Here is a tiny trained network, its code and every weight. The questions are about switching its units off for an input and a class, where a switched-off unit gives its printed mean instead of its output.

import numpy as np


def w(rows, s, z=0):
    codes = np.array(rows[::2]) - 128.0
    scale = np.full(codes.shape[1], s)
    scale[-1] = z or s
    return codes * scale


def f(y):
    return np.maximum(y, 0)


def log_softmax(a):
    a = a - a.max(-1, keepdims=True)
    return a - np.log(np.exp(a).sum(-1, keepdims=True))


def net(x, mask):
    res = np.array(x, float).reshape(1, 3) / 4 @ E
    y = f(res @ A[0][:, :-1].T + A[0][:, -1])
    res = res + np.where(mask, y, B[0][:, -1]) @ B[0][:, :-1]
    return log_softmax(res[-1] @ U[:, :-1].T + U[:, -1])


A, B = {}, {}
E = w([
[106,173,135,132,115,111,193,203,82,77],'x0',
[171,104,127,253,135,143,95,117,94,107],'x1',
[105,115,111,111,165,188,195,127,49,163],'x2',
],0.019)
A[0] = w([
[109,171,168,172,146,176,146,228,79,111,119],'n0',
[124,203,134,94,53,3,16,123,244,209,255],'n1',
[103,209,111,199,74,85,181,233,106,90,152],'n2',
[187,77,100,242,145,113,149,87,163,171,132],'n3',
[157,142,205,143,89,41,61,220,127,34,178],'n4',
[118,101,75,223,158,200,125,143,5,76,166],'n5',
[110,41,32,82,228,209,174,99,79,238,217],'n6',
[76,218,36,44,163,122,213,243,91,72,213],'n7',
],0.0074,0.0046)
B[0] = w([
[196,200,132,89,122,140,113,217,123,224,191],'n0',
[171,200,123,101,142,70,97,129,244,129,240],'n1',
[210,186,137,78,123,142,172,207,218,80,217],'n2',
[104,96,82,203,128,138,124,83,132,91,198],'n3',
[156,92,79,161,161,191,203,153,236,62,209],'n4',
[181,100,15,99,90,99,44,113,95,201,227],'n5',
[110,88,180,103,33,108,146,107,120,165,232],'n6',
[111,120,182,137,133,65,162,206,126,128,253],'n7',
],0.011,0.019)
U = w([
[212,181,68,87,146,18,36,119,136,232,254],'0',
[40,61,229,60,78,130,123,65,144,199,225],'1',
[128,86,58,237,216,93,19,15,149,77,199],'2',
[90,58,17,146,83,52,89,2,57,173,21],'3',
[72,167,149,100,184,68,156,149,157,58,37],'4',
[81,136,195,124,201,43,145,207,19,198,29],'5',
[210,109,64,192,164,249,145,155,145,111,16],'6',
],0.0069,0.0019)

Each question gives the input, the list of numbers given to net, and the class t.
The units are the neurons (one row each of A and B). Each row of codes is followed by its name. A weight is (code - 128) times the scale printed after its matrix; where a second scale follows, it is the last column's (A, B and U).
mask holds one flag per neuron, in row order. A switched-off neuron (its flag False) gives its mean, the last column of its row in B, instead of its output. The means were averaged over made-up inputs and are rounded, as every weight is.
A unit's drop is (log p(t) with every unit on - log p(t) with that unit switched off) / (log p(t) with every unit on - log p(t) with every unit switched off).
The circuit of an input: a set's keep is (log p(t) with only the set's units on - log p(t) with every unit switched off) / (log p(t) with every unit on - log p(t) with every unit switched off). Starting from all 8 units, units are removed one at a time, each time the one whose removal leaves the highest keep (on an exact tie, the one counted first), for as long as the keep stays at least 0.8.
circuit, biggest first: the units of the circuit, biggest drop first
most important unit: the unit with the biggest drop
k most important neurons: the k neurons with the biggest drops, biggest first
drop of u: that unit's drop, to one decimal
input [5,2,-3], class 6: most important unit : n4
input [0,4,-7], class 2: circuit, biggest first : (n0, n3)
input [4,-1,6], class 5: 2 most important neurons : (n7, n1)
input [0,8,-6], class 2: 2 most important neurons : (n3, n0)
input [-8,-1,1], class 1: circuit, biggest first : (n5, n6)
input [0,1,2], class 3: circuit, biggest first : (n1, n2)
input [-8,1,-4], class 2: circuit, biggest first : (n3, n0)
input [6,0,7], class 5: 2 most important neurons : (n7, n1)
input [1,-8,6], class 5: 2 most important neurons : (n7, n4)
input [8,0,-6], class 4: 3 most important neurons : (n7, n5, n3)
input [1,-5,-5], class 4: 2 most important neurons : (n5, n0)
input [-3,0,6], class 1: 2 most important neurons : (n6, n3)
input [2,-2,-7], class 4: 2 most important neurons : (n5, n4)
input [4,7,-2], class 6: most important unit : n4
input [-2,0,4], class 1: 3 most important neurons : (n6, n3, n5)
input [8,-2,5], class 5: drop of n7 : 2.0
input [6,8,2], class 0: drop of n0 : 0.8
input [2,3,7], class 0: drop of n5 : 2.7
input [-7,2,-8], class 2: drop of n3 : 0.2
input [3,-3,7], class 5: circuit, biggest first : (n7)
